Below are the code and all the weights of a small trained network. Each question names an input and a target symbol and asks about switching units off, where a switched-off unit gives its printed mean instead of its output.

import numpy as np


def w(rows, s, z=0):
    codes = np.array(rows[::2]) - 128.0
    scale = np.full(codes.shape[1], s)
    scale[-1] = z or s
    return codes * scale


def f(y):
    return y / 2 * (1 + np.tanh(0.7978845608 * (y + 0.044715 * y**3)))


def softmax(a):
    e = np.exp(a - a.max(-1, keepdims=True))
    return e / e.sum(-1, keepdims=True)


def log_softmax(a):
    a = a - a.max(-1, keepdims=True)
    return a - np.log(np.exp(a).sum(-1, keepdims=True))


def net(x, mask):
    ids = ['αβεζηθλμξπστφψω'.index(c) for c in x.split()]
    T = len(ids)
    res = E[ids] + P[:T]
    r = res
    for j in range(2):
        rows = slice(4 * j, 4 * j + 4)
        q, k, v = (r @ M[0][rows].T for M in (Q, K, V))
        z = softmax(np.where(np.tri(T) > 0, q @ k.T / 4**0.5, -1e9)) @ v
        o = O[0][rows]
        res = res + np.where(mask[j], z, o[:, -1]) @ o[:, :-1]
    y = f(res @ A[0][:, :-1].T + A[0][:, -1])
    res = res + np.where(mask[2:18], y, B[0][:, -1]) @ B[0][:, :-1]
    return log_softmax(res[-1] @ U[:, :-1].T + U[:, -1])


Q, K, V, O, A, B = {}, {}, {}, {}, {}, {}
E = w([
[150,78,129],'α',
[123,91,114],'β',
[172,89,133],'ε',
[198,84,119],'ζ',
[204,189,91],'η',
[134,109,127],'θ',
[97,138,179],'λ',
[154,137,150],'μ',
[139,135,137],'ξ',
[94,6,45],'π',
[186,209,190],'σ',
[170,90,129],'τ',
[140,88,98],'φ',
[75,82,189],'ψ',
[112,62,114],'ω',
],0.015)
P = w([
[53,148,99],'0',
[152,236,106],'1',
[201,35,151],'2',
[91,204,199],'3',
[124,207,64],'4',
[181,57,143],'5',
[66,145,137],'6',
[81,136,8],'7',
[184,128,197],'8',
],0.012)
Q[0] = w([
[217,239,216],'h0',
[139,43,153],'h0',
[197,66,128],'h0',
[108,171,75],'h0',
[11,146,67],'h1',
[31,255,179],'h1',
[157,181,185],'h1',
[57,67,101],'h1',
],0.0079)
K[0] = w([
[178,244,134],'h0',
[133,98,75],'h0',
[176,206,157],'h0',
[107,99,46],'h0',
[147,179,254],'h1',
[128,144,247],'h1',
[216,59,145],'h1',
[84,156,130],'h1',
],0.0096)
V[0] = w([
[120,17,110],'h0',
[152,140,127],'h0',
[153,217,130],'h0',
[244,204,255],'h0',
[111,142,106],'h1',
[76,131,108],'h1',
[179,64,152],'h1',
[166,84,167],'h1',
],0.0095)
O[0] = w([
[167,131,134,2],'h0',
[118,104,2,161],'h0',
[183,158,162,249],'h0',
[60,13,36,252],'h0',
[153,168,135,138],'h1',
[160,158,186,114],'h1',
[131,39,61,112],'h1',
[91,103,135,106],'h1',
],0.007,0.0033)
A[0] = w([
[75,236,159,102],'n0',
[122,146,106,25],'n1',
[108,214,69,51],'n2',
[76,94,143,113],'n3',
[137,76,182,124],'n4',
[162,174,87,47],'n5',
[145,172,172,61],'n6',
[28,203,135,150],'n7',
[157,201,100,62],'n8',
[86,123,171,14],'n9',
[60,118,223,180],'n10',
[53,182,111,106],'n11',
[27,223,111,1],'n12',
[97,118,172,83],'n13',
[11,142,244,131],'n14',
[158,37,65,90],'n15',
],0.012,0.0074)
B[0] = w([
[1,33,110,209],'n0',
[52,155,47,104],'n1',
[86,194,208,177],'n2',
[107,58,153,137],'n3',
[102,217,231,156],'n4',
[187,211,170,141],'n5',
[203,99,41,135],'n6',
[15,80,74,210],'n7',
[67,165,180,163],'n8',
[42,239,164,111],'n9',
[252,206,51,192],'n10',
[29,21,65,161],'n11',
[141,4,248,148],'n12',
[138,238,205,117],'n13',
[234,167,17,199],'n14',
[160,232,219,255],'n15',
],0.0071,0.0058)
U = w([
[177,113,72,205],'α',
[103,112,116,102],'β',
[176,113,184,240],'ε',
[186,126,127,209],'ζ',
[116,248,99,5],'η',
[108,125,118,70],'θ',
[73,40,110,82],'λ',
[101,135,121,74],'μ',
[57,143,138,142],'ξ',
[108,162,124,53],'π',
[110,123,89,165],'σ',
[144,157,78,32],'τ',
[121,149,99,186],'φ',
[132,95,44,1],'ψ',
[104,130,110,152],'ω',
],0.012,0.0055)

Each question gives the input, a string of symbols that net reads in full, and the target symbol t.
The units are the heads (4 rows each of Q, K, V and O) and the neurons (one row each of A and B). Each row of codes is followed by its name. A weight is (code - 128) times the scale printed after its matrix; where a second scale follows, it is the last column's (O, A, B and U).
mask holds one flag per unit, heads first, then neurons. A switched-off unit (its flag False) gives its mean, the last column of its rows in O or B, instead of its output. The means were averaged over made-up inputs and are rounded, as every weight is.
A unit's drop is (log p(t) with every unit on - log p(t) with that unit switched off) / (log p(t) with every unit on - log p(t) with every unit switched off).
The circuit of an input: a set's keep is (log p(t) with only the set's units on - log p(t) with every unit switched off) / (log p(t) with every unit on - log p(t) with every unit switched off). Starting from the 12 units with the biggest drops (on a tie, the unit counted first), units are removed one at a time, each time the one whose removal leaves the highest keep (on an exact tie, the one counted first), for as long as the keep stays at least 0.8.
units of the circuit, in order: the units of the circuit, biggest drop first
k most important neurons: the k neurons with the biggest drops, biggest first
which heads matter: for each layer, one digit per head in row order, 1 if its drop is at least 0.15 and else 0, layers parted by /
drop when u is switched off: that unit's drop, to one decimal
input η ε η π σ λ α η, target η: 2 most important neurons	[n2, n5]
input λ ζ ε, target ε: most important neuron	[n15]
input λ β ζ, target ε: units of the circuit, in order	[n15, n4]
input β λ η θ θ η λ, target ψ: 3 most important neurons	[n14, n10, n7]
input ξ β λ ω, target α: 3 most important neurons	[n14, n10, n15]
input λ θ π λ λ ξ, target ε: which heads matter	01
input λ λ η η φ ε φ η, target η: which heads matter	00
input λ λ ξ η ω θ, target ε: 2 most important neurons	[n15, n7]
input β η α, target ε: 2 most important neurons	[n15, n4]
input ω σ λ ξ, target λ: which heads matter	10
input λ σ ω η ε σ ω λ, target λ: drop when n7 is switched off	0.2
input λ μ π σ η α, target ε: drop when h1 is switched off	0.1
input η ξ ξ σ, target λ: drop when h0 is switched off	0.5
input β β η σ, target λ: units of the circuit, in order	[h0]
